Each row is followed by its class.
[  44   32   48  433 -342  146   14 -163   41  225 -147 -250   87  528
  135 -242  -43   74   43  394   99  -12   88  379   39  181  246 -195
  351   87  -24 -271 -156  117 -235 -238   50    9  -27 -113 -267  170]
mekat
[ 191 -273 -117 -195 -112 -115   31  234  399  -93 -258  229  164 -326
   23  258  237 -500  165   29   71 -187  118 -281  -31   94   14   34
  112 -195  -36  263  131  -39   66   32  -85  128  179    5  135  196]
mekat
[-227   58  -58  381 -175   68  227   29 -196   77 -180  -19  -44   69
  -81  -16   44  176  166  225 -110   53  -64  190   12   68  -65  -52
 -125  140  -44   75  -97   31   89   22    3   45 -170   84  -67   23]
denet
[ 172   -5   35 -187  176  -33   44  -79  100 -289  318  202   17   -3
   47  -63  -31 -233 -157  -67   85  -65   75   13   -5 -102   70   56
   30  -22    6  -94 -116 -110  -60   44   46 -121   47  -82   18  -15]
vobib
[  98   18  105 -239  102  -25   28  -26   36 -255  253  128   -7  -45
   91   -3    0 -215 -128  -78   86  -80   93  120    7  -72  179  109
   96  -18   57  -99 -116 -140  -68  -24   64  -78   69 -108    9    7]
topev
[ 277   91   11  139  219   25  -96 -360 -131  -72  105   51   63  696
   74 -445 -185  109 -298  119   61   71  -39  -15   53  -94  153 -165
  145  -42 -125 -481 -182   97 -175  -73  -12 -266   70  -70  -42  -69]
disuz
[  82 -205   78 -390  243 -109 -214   -3    1  -89  123  200  -52 -121
  154  124   59 -370   82 -358  127   -4  113  -76   25  -29   32  158
  100 -110  160   -3  -76 -184   22  110  -39  -31  140 -158   61   17]
budib
[-369  206   27  218 -118  161  103  -18 -372   36  -47 -165   20   23
  -69  -92  -38  328  -67  180  -43 -133  -21  112   49   49   -4   47
 -196  151   33   53   -2   25   20  -48  112   38 -228   -5  -95 -120]
dob
[ 300   78  125  -45  205   -1   63 -289   49 -287  392  179   11  371
   90 -298 -174  -71 -325   32  140    5   31  152   -8 -126  219  -73
  144   79   -2 -313 -277  -96 -195  -28   40 -270   71 -105  -86  -29]
zufe
[ 213 -138   67 -224  247  -62 -101 -214   18  -72  116  255   11  277
  155 -176  -59 -294  -42 -214  172   23   38   -9    6  -67   10  -14
  191  -65   61 -155 -160 -128  -93   19  -22 -214  130 -168    0   18]
vobib
[   4  -30 -114  251  -42   28  138  -58  -69    6 -191  121   31  232
  -59  -83   26    7   56  119  -38   15  -63  -11   -2  -19  -84  -98
  -36   29 -109    3 -110  -19   34   43  -59  -77  -76   55   15   20]
denet
[ 112  -52  -69    7  -81   41  -40   -9  -32  -11 -263   92   69  358
   82   19  112 -196   77   30   94   35  -47   72  -23  113  131 -125
  249   -5   18 -108 -130  -46  -25  -41  -63   11   38    1  -79   54]
zufe
[ -77 -117 -118 -472   28  -26 -124  192    7 -113 -258  120   86 -343
  -20  335  222 -251  -34 -206   41 -268   63 -427   15  -24  -40  167
  -79 -194   18  264  169 -135  130   53  -60  155   81   13  229  -89]
topev
[ 113 -178   -9 -188  189  -60 -122  -59   47  -51   29  219   -3  -62
   75  -22    4 -245   20 -189   97  -36   44 -160   30  -71  -99   62
   42 -108   12   -3  -42 -117   -7   72  -57 -144  108 -138   70   35]
Tar
[-571  190   44  276 -348  204  168  112 -321  130 -197 -259   17 -123
 -101  111  112  336  218  311  -85  -90  -20  244   35  223   25   48
 -198  200   69  208   39  125  135  -73   81  251 -233   91 -148   -6]
geb
[-144  -45  -85  220 -301   64   95  113   16  168 -392  -50   38  190
   70   90  155 -102  313  134   22   42  -64  231  -15  228   93 -137
  211   59    6   62  -58    4   51  -92  -48  120  -40   -6 -134  109]
dofu
[  65 -215   71  -92  -84  -33 -121   60   79  157 -202   78   76   73
  215  101  136 -384  351  -63  161   -9  106   72  -16  232   66  -11
  341  -73  144   53  -57  -39  -13  -80  -41   80  153 -140  -85  207]
dob
[-240  161  250   80 -186   63  107   89 -148  -38  306 -222 -132 -101
  164  134   28  -10  231  151   58   67   67  639    5  264  255   95
   96  240  233  -93 -195   17  -37 -123  121  155  -45  -75 -271  126]
dob
[ 284  -77   74   37  189  -43  -27 -337   60  -23   90  184   51  515
  125 -330 -145 -117  -91  -54  188   94  -17   80   -6   -7   74 -158
  245   22  -18 -268 -220  -72 -162  -20  -29 -276  112 -168  -52   66]
mekat
[   5   61  197  211   86   34   73 -343 -133   30  227   20  -90  470
  104 -381 -204  112   -3   44  136  190  -12  387   36   50  127 -130
  179  181   42 -241 -278  -25 -172  -63   78 -238  -26 -139 -175   81]
mekat
[-327  141  133  -60   77  -32  112  -72 -233  -92  244  -48 -158 -192
  -34   22  -89  217   67  -62 -133  120 -197   87   66  -81 -162  106
 -337  164   69  122   79  -39   61   90   86  -87 -217   -3   43  -77]
dofu
[-115  169   -2  256  -55  149  101 -214 -244   20 -103  -81   99  459
  -19 -280 -105  246 -132  220   41  -86  -44   69   27    3   83 -118
   62  123  -43 -132  -83   50 -113 -128   47  -91 -115  -33 -109  -70]
dob
[  29  251  171  -12  289   63 -135 -292 -410 -218  453  -94 -119  419
   94 -296 -222  190 -334   12   28  145  -23  316   30  -56  265   -1
    2   80   30 -500 -288   35 -121  -13   97 -201    0 -123  -96 -175]
topev
[-294 -102   41 -240  -68  -89   -1  220  -72  -12 -118   16  -30 -557
  -57  380  207 -100  326  -75 -150  -29  -59 -212   38   72 -280  196
 -328  -32  102  397  287    2  203  149  -12  181  -67   43  181   66]
denet
[ 242  -77  -81  183  -66  -23  184  -74  295  -79  -77  210  111  168
  -43 -185  -29 -108  -59  226   29  -77   25 -137  -15  -44   35 -130
  102  -16 -127   71  -68   12 -100  -36  -44 -104   29   43   -1  109]
zufe
[ 148 -116   94   77   27    9  -62 -218   52  102  -46  121   88  526
  164 -267  -32 -217  147    4  193   84   37  180   30   87   92 -140
  363    8   31 -142 -192   -8 -107 -115  -40 -132   88 -135 -113  147]
geb
[  61   12  -48  282   73  -28  310 -123  147 -128  167  216  -19  -11
 -128 -221 -118  158 -146  197  -87  -55  -12 -162   27 -155 -126    4
 -236   71 -197   99  -53   -4  -48   54  -18 -229 -124   71   62    8]
disuz
[ -10  -61  143 -351   19  -76 -108  -60    0 -109  -67    6   30   38
  138  163   94 -245  205 -135   68   89 -117   49  -11  134   55  -26
  143    8  145  -39  106  -23    5   28   -8   38  113  -69   36  108]
mekat
[-274 -194  -30  -53 -410  -16   79  486  242  112 -382  -76  -19 -747
   54  502  337 -306  601  177  -94 -134  120   40    2  361   86  152
   -3  -89   61  444  203   70  164  -31   15  422    7   71    0  262]
mekat
[ 303   57   43   58  150  -18   -5 -434   37 -108   72   72  129  899
  108 -410 -228  -10 -145   21  154  158 -171  125   34  -90   79 -250
  231   98  -73 -373 -140   27 -220  -90  -11 -312    5  -31  -59   22]
geb
[-367   61  -45 -151  -39   77   47  136 -243  -89 -120   -2  -17 -380
 -112  210  140   64    0   -6  -63 -222   34 -208   52  -48 -106  204
 -273   -2   29  254  126  -68  141   46   34  124 -135   49  117 -122]
topev
[-362  312  191  209  -74   88  268   14 -225 -114  510 -209 -268 -119
  -13   15 -132  288   50  104  -38  140   -2  628   30   41  102  123
 -239  316  130  -69 -224  -28    4  -42  243   70 -231   47 -249   21]
vobib
[-336   88  151  157  159   18   85  -97 -369   24  418    7 -221 -227
  -34 -142 -183  269    4  -47  -62  112   41  233   55  -75 -112  166
 -325  186   59   54 -142  -57   15  120  119 -205 -239  -67  -64  -70]
lene
[-319  165  -68  299  -53  148  180 -125 -309   18  -53  -60   40  110
 -162 -224 -118  368 -180  234  -77 -124    5  -39   42 -102  -30   -5
 -238  125 -104   51    3   39  -25    1   65 -129 -248   21  -18 -158]
lene
[ -59  166   21   59  122  122   64 -306 -253  -79   65   30   71  491
  -23 -409 -171  223 -352   40  106 -113  -30  -10   69 -170   46  -91
   32   74  -64 -204 -116  -86 -130  -73   59 -251 -116 -129  -55 -203]
dofu
[ -86 -219  130 -193 -176    5 -187  147   75  182 -216  -27   75  -21
  249  229  254 -440  507  -69  177   17  130  233   17  358  138   15
  388  -71  212   64  -55  -14   59 -101  -34  265  170 -122 -138  248]
geb
[ 113  -83 -198  -76   10   67  -22  -79   74  -72 -324  156  230  253
  -50  -93   78 -153 -132   83   80 -236   29 -422   22  -79  -35  -82
  104 -154 -122   36   86  -21  -39  -40  -53  -30   26    4   94  -69]
vobib
[-303  123  -71   62   49   68   99  -37 -293  -55   38    9   39 -120
 -169  -82  -49  252 -205   59  -55 -160   24 -166   45 -162 -111  108
 -310   67  -61  116   59  -23   42   67   61  -96 -209   26   71 -164]
lene
[ -19 -209   29 -242 -167  -87 -119   92  143   40 -454   24  136  136
  138  293  259 -389  489  -65   61   97  -66  -44  -47  290   57  -61
  302  -82  130  179  193   39   54   11 -118  198  147  -41   25  207]
budib
[-335  287   25  129  204   99  165 -170 -496 -189  318  -14 -120 -133
 -165 -193 -220  450 -387   35 -124 -149  -79  -57   71 -265 -119  166
 -506  185  -34  -13  -44  -62   41   87  121 -185 -298   33   58 -306]
dob
[ -34  -89 -160  -91  -59   65    3   33   21  -20 -355  113  174   56
  -45   29  131 -138   -5   66   43 -220   31 -334   23  -14  -61  -12
   26 -137  -59  143  120  -12   22  -27  -44   60   -1   11   80  -42]
vobib
[-315   65  188  195   22   23   51  -73 -284   57  225  -55 -198  -17
   24 -104  -67  187  176  -22  -15  166   33  373   54   66  -11  113
 -114  203  123   43 -169  -40    2   49   96  -43 -174  -82 -139   16]
budib
[  40  204  206   65   55   89  -73 -240 -222   -4  567 -267 -114  252
  172 -199 -246  148 -314   59   80  -18  114  453   63  -53  306   36
   95  175  101 -429 -258  -83 -224 -136  178 -146  -33 -180 -230  -82]
dob
[-277  212  164   46  -66  116 -138   17 -410  -17  165 -343 -154   73
  143   56  -19  167  108  121  -33  175  -17  537   52  226  286   49
   29  122  151 -340 -158  146  -11  -70  107  149  -13  -80 -228  -20]
Tar
[-263  132  191   46 -107   36  190   66 -122 -101  274  -82 -139 -226
   47  114   33   85  128  114   -5   29   53  396   40  131  102  133
 -108  196  137   -2 -115  -25   26  -29  108   74  -96  -25 -140   66]
disuz
[-136   12  -76   24  -32    4 -104  140 -121  -13 -111  -94  -27 -193
   -5  136   82    2  117  111 -139   14  -35  -70   33  103   30   66
 -125  -87  -52  -12   78  163  102   34  -14  149    5   36   28   -1]
Tar
[-260  -12  132 -262 -103  -15  -80  107 -135    6 -124 -105   14 -125
   85  289  179 -123  388  -64  -26  109 -118  151   11  219  -40   59
  -15   59  188  150  154   38  120   35    4  186  -37   32   -4   78]
geb
[ -67   36  -16   90  -95   30   46   26 -157    3 -143   -2  -21  191
   86   79   70 -106  157   16   24   50  -78  259  -46  147  118  -51
  142  105   69 -103 -130  -21   35  -26  -29   38  -17   11 -102   41]
dob
[-132  124   74  299   60  -20  180 -297 -120  -44   58   14  -50  412
  -95 -339 -192  318   -6  121 -119  184 -209   78   21  -94 -107 -104
 -162  197  -90   17   -5   63  -87   53   29 -236 -204   37   -9  -23]
budib
[ 409 -127  -30   90  153  -35  -54 -324  160    8  -13  203  136  718
  146 -371 -151 -202 -105  -20  236   81  -12    7    0  -23   54 -248
  364  -39  -76 -297 -221  -80 -195  -67  -72 -310  125 -205  -71   51]
dofu
[ -60  -44  114   20  163  -23   23 -115 -143  -15  258  112 -127 -118
   31  -85  -95   21   38  -67    9   26   64   64   57  -57 -101  108
 -181   51   37    1 -145  -96    8   86   44 -146  -48 -112   14   -7]
denet
[ -72  158   78  153   97   62  -64 -128 -314  -25  194 -121  -80  210
   31 -201  -98  242 -141  144  -63   81   -6  162   67   29  125   13
 -104   53  -35 -296 -115  128  -49  -23   63  -92  -60  -34  -84  -87]
disuz
[-335   76   55  137  201    9  152  -80 -290  -82  388  118 -257 -451
 -166  -93 -169  311 -149  -57 -193  -29  -16 -115   72 -255 -272  250
 -573  135  -48  222  -58  -80   82  177   80 -231 -277   36  127 -157]
topev
[ -49  -86  -38 -193   74 -118   -3  -15    2  -36 -107  117   68  -26
  -21   87   47 -138  154  -96  -39   57 -112 -244    7  -58 -200   10
  -86  -30    2  216  192   -7   41  100  -62  -84  -43   34  158   50]
lene
[ 197   95  -86  177  299  -41  -16 -260 -135 -127  185  107   -7  295
  -55 -354 -246  166 -358   68 -100   -6  -94 -214   13 -238  -22  -32
 -208  -26 -190 -247  -89   98  -81   54  -15 -293  -34   36  113 -162]
dob
[-255  116  192 -201   72  -26   -8  -58 -218 -129  244  -86 -112  -69
   61   78  -20   61  130  -82  -47  160 -154  212   32   63  -46   83
 -157  141  149   19   51  -12   32   71   91   -3 -114  -38  -37  -23]
vobib
[  42 -114  -61 -178   12  -20  -80   82  -78  -56 -198  119   51   22
   83  197  179 -295  157  -91   40  -25   -5  -28   -9   91   28   -1
  110  -74   55  -28  -54  -97  111   58  -68   86   84  -41   45   23]
denet
[  46   36  -61  310  -19   50   85 -123   45   62  281  -68  -29  -20
 -117 -254 -202  243 -349  229 -120 -149  105  -86   82 -248  -46   40
 -253   26 -205    1  -51   16 -112  -10   62 -176 -174   52   23 -103]
geb
[-184 -122 -245  130 -307   58  108  212  105  141 -645  101  184 -154
 -182  117  249  -52  202  218  -58 -263   14 -478   29   75 -217  -15
  -98 -101 -115  454  256   84  106  -18  -86  191 -104  156  114   79]
zufe
[-448  252  115   74  -46  147   74 -101 -488  -22   89 -201  -12  132
    1  -64  -40  284  -25  107   59  -22   17  338   38   83  116   41
  -59  198  129 -111  -94   -7   12  -33  122   27 -187  -52 -174 -112]
lene
[-196  162  363   70    9   82    6 -280 -272   70  357 -162 -223  336
  280 -272 -187  106   93  -30  149  176   -5  747   85   77  287   -7
  247  224  217 -389 -361  -91 -158 -195  160 -135  -40 -251 -299    6]
dofu
[-229   94  110  -89  103  -22   57  -82 -210 -109  151    6  -67  -87
  -42   43  -39  142   95  -54 -112  123 -183   37   26  -43 -155   74
 -297  133   52  131   81   19   93  120   24  -68 -159   73   74  -50]
geb
[ 247 -305 -294   61 -196  -64   50  115  280  156 -716  272  247  220
  -46   88  233 -394  224  105   61 -112   21 -376  -97   50 -114 -203
  277 -217 -172  266  185   23   15  -24 -219  -20  141   80  129  183]
lene
[  37  -84 -158  500 -342   86  198  -27  153  218 -631   49  159  517
  -15 -121  125   15  260  309   -3   60  -83   36  -37  195  -13 -294
  272   14 -122   38  -23  106   -4 -106 -115   55  -12  104  -99  178]
disuz
[-262   38 -103  154  -15   36  163  121 -191  -37  -43   92 -140 -265
 -149  118   65  125   64   26 -178    6  -81  -41   -9  -31 -159  105
 -333   93  -80  249  -15  -51  141  143  -38  -39 -206  102   86  -84]
topev
[-261   52   -4  132 -344  181   25   13 -140  136 -475 -207  159  314
   85    1  141   24  232  225   90  -67    4  223   43  247  166 -133
  324   39   72  -47   12   81  -27 -186   20  206   -7  -58 -197   93]
Tar
[-180  -22 -118  124 -143   42  108  161  -71    1 -258   69  -24 -109
  -58  150  164  -34  189   63  -90  -12  -44   -2  -17   56  -52   30
  -63   19  -47  188  -20  -27  108   46  -42   80 -114  102   28   29]
topev
[-193   30   99 -181   56  -30   71  177  -91 -167  311   39 -145 -599
   -9  249   82   -6   45  -15  -64  -84   93   58   46   -7  -27  285
 -317   50   87  110    4 -100  101   92   96   38  -81    3   30  -29]
disuz
[ -11  -70  -34 -163  162 -116   39  -65   37 -136   -3  176  -19 -209
 -109   37  -22  -15  -24 -117 -105    1 -164 -372   18 -143 -276   57
 -329  -29  -88  223  218  -33   52  183  -39 -157  -73   70  247  -27]
mekat
[ 173  -38 -113  190  -89   42   69 -142   76    6 -328  125  145  670
   93 -187   51 -160  108  107   84  103 -108  128  -51  101  115 -260
  371   13  -66 -170 -162   17  -74  -69  -80  -57   33   -7 -109   84]
vobib
[  14   15   49  151  -43   -5  146  -45   92 -118  131   46  -11   95
   11  -86  -20  -33   29  123    2   21   62  191    3   -2  148   12
   56   86  -12  -20 -128  -26  -89  -14   38  -35  -32  -20  -76   62]
budib
[  29  -43 -144  -38   87  -40 -133   70  -51  -69 -110   39   21  -96
  -39   47   37  -69  -30   34 -102  -23  -48 -251   40  -53  -51   54
 -146 -150 -108  -41   81  107   65   63  -46    7   39   37  123  -33]
Tar
[ 141 -279 -178 -142 -131 -107   31  254  365  -26 -292  222  219 -271
   -2  241  239 -498  214   45   64 -185  162 -320  -37   76  -50   31
  146 -198  -41  325  165  -17   56   32 -110  106  123    3  129  200]
lene
[ 274 -112 -162  285  -94   32   28 -130  269  135  -24   -6  139  211
  -55 -260 -128   16 -274  234  -46 -182  117 -240   49 -177   -9  -99
   16  -81 -253    7   -9   51 -159  -78  -39 -166  -28   30   51    4]
geb
[-271  173   27  278 -145  195  126 -124 -267   40 -132 -137   77  318
  -56 -219  -41  291  -39  258    4  -66  -24  174   60   41   60  -74
  -38  138  -28  -22  -62   76  -26  -98   53    7 -183   31 -117  -81]
geb
[-166   16   19  314 -395  122   33   99   55  241  -55 -364  -23  -93
   70   57    3  117  116  318  -67  -39  132  328   57  166  172  -10
  115   63   16  -26  -39   90  -89 -152   85  179  -51  -53 -211  123]
Tar
[ 131  -46   96 -153   72  -41  -14  -35  109 -215  206   99   10   66
  123   14    2 -253   -6  -64   99   -5   94  164  -12   39  246   40
  181   26   78 -107 -147 -100  -74    7   12  -33  101 -137  -55   53]
budib
[ 169   47   96 -148  221   -6   15 -174   -9 -308  382  128  -33  134
   81 -146 -122 -106 -246  -72  112    8   29  160   17 -109  137   26
   71   51    9 -263 -189 -118 -132   23   34 -227   68 -142  -46  -40]
Tar
[  55   69  178 -299  267  -35    2  -78 -100 -316  542  121 -111 -196
   80   12  -61  -67 -229 -131   78  -54   96  131   37 -109  108  181
 -125   59   93 -206 -144 -175  -42   75   91 -161   28 -119   -8  -96]
disuz
[-515  168   50  154 -236  163  124   94 -355  107 -161 -213  -32 -135
  -62   99  113  328  149  211  -54  -98   12  128   92  154  -30  105
 -191  160   80  122   62   37   92  -66  103  185 -230   38 -117  -44]
disuz
[-186  175 -103  260  158   73  170 -180 -253 -151   84  165  -26  -97
 -275 -295 -183  471 -407  196 -187 -194 -108 -422   76 -396 -257   89
 -567   32 -212  114   51   -8   57   97   97 -250 -340  151  152 -292]
zufe
[  -5   53   35  207  -74   25  230  -67   88 -102  105   75   -5   78
  -39 -149  -47   43   -7  201  -22  -12   29  117  -13   -3   60  -40
   17   85  -79   43 -114   28  -83  -42   28  -87  -50   19  -46   90]
topev
[  32  -32  -34  140  -80   15  -25  -27   56   93  126 -123  -40   -9
  -10  -88  -77   60 -175  106  -54 -116  170  -23   83 -139   79   82
  -25  -23  -75    5  -25  -49 -125  -44   61  -31  -87  -35  -18  -44]
budib
[  60  -86  139 -150  283  -40  -84 -177 -167 -100  331  175  -74   14
   91 -127 -101 -109  -99 -191  105   24  102   47   59  -81  -20  100
  -48    9   86 -126 -188 -139  -40   89   28 -205   49 -197   27  -32]
denet
[ -36   -1   34 -198   71   27  -64   20 -214 -108    1   65  -35   43
  120  160  113 -160   32 -145   69    4  -10  128   12   46   81   59
   60   30  114 -169 -124 -142   66   45  -18   -6   29  -63  -38  -38]
disuz
[ -38  -99  105 -333  -45  -78 -131   89    5  -13 -153   -2   60  -47
  165  253  157 -320  295 -147   58   17  -66   -9   -9  176  -15   44
  144  -49  180  101  170  -11   40   -9  -31  118   88  -57   29  122]
dob
[ 279  -42  -66  144   94   -8 -157 -199   18  -35 -142   37   94  653
   86 -278  -78  -92  -91  119   39   74   -5  -41   11   -8  218 -158
  261 -105 -123 -328 -100  112 -149  -76  -54 -109   98  -65  -29   -1]
budib
[-150   63  158  -55  -39  -33   20  -61 -139  -24   -1  -67   -5  119
  110   81   20  -20  240   -4  -17  129 -152  181  -24  145  -16   -1
   23  123  148   17   53   46   14   -3   22   26  -45  -26  -58   93]
dob
[ 115  228   58  345  173   44   31 -351 -278  -60  259  -79  -44  616
   45 -460 -312  286 -278  187  -35  144 -102  229   23  -90  178 -142
    5  127  -82 -441 -240  162 -168  -77   54 -246  -45  -31 -109  -87]
dob
[  33 -133 -194  -72 -104   34  -32  -10   39   78 -565  128  324  332
  -30  -65  143 -209   16   63  136 -220   56 -357   -9   15  -26 -135
  255 -171  -82  109  141   -3  -11  -75  -82   10   54  -26   76   30]
lene
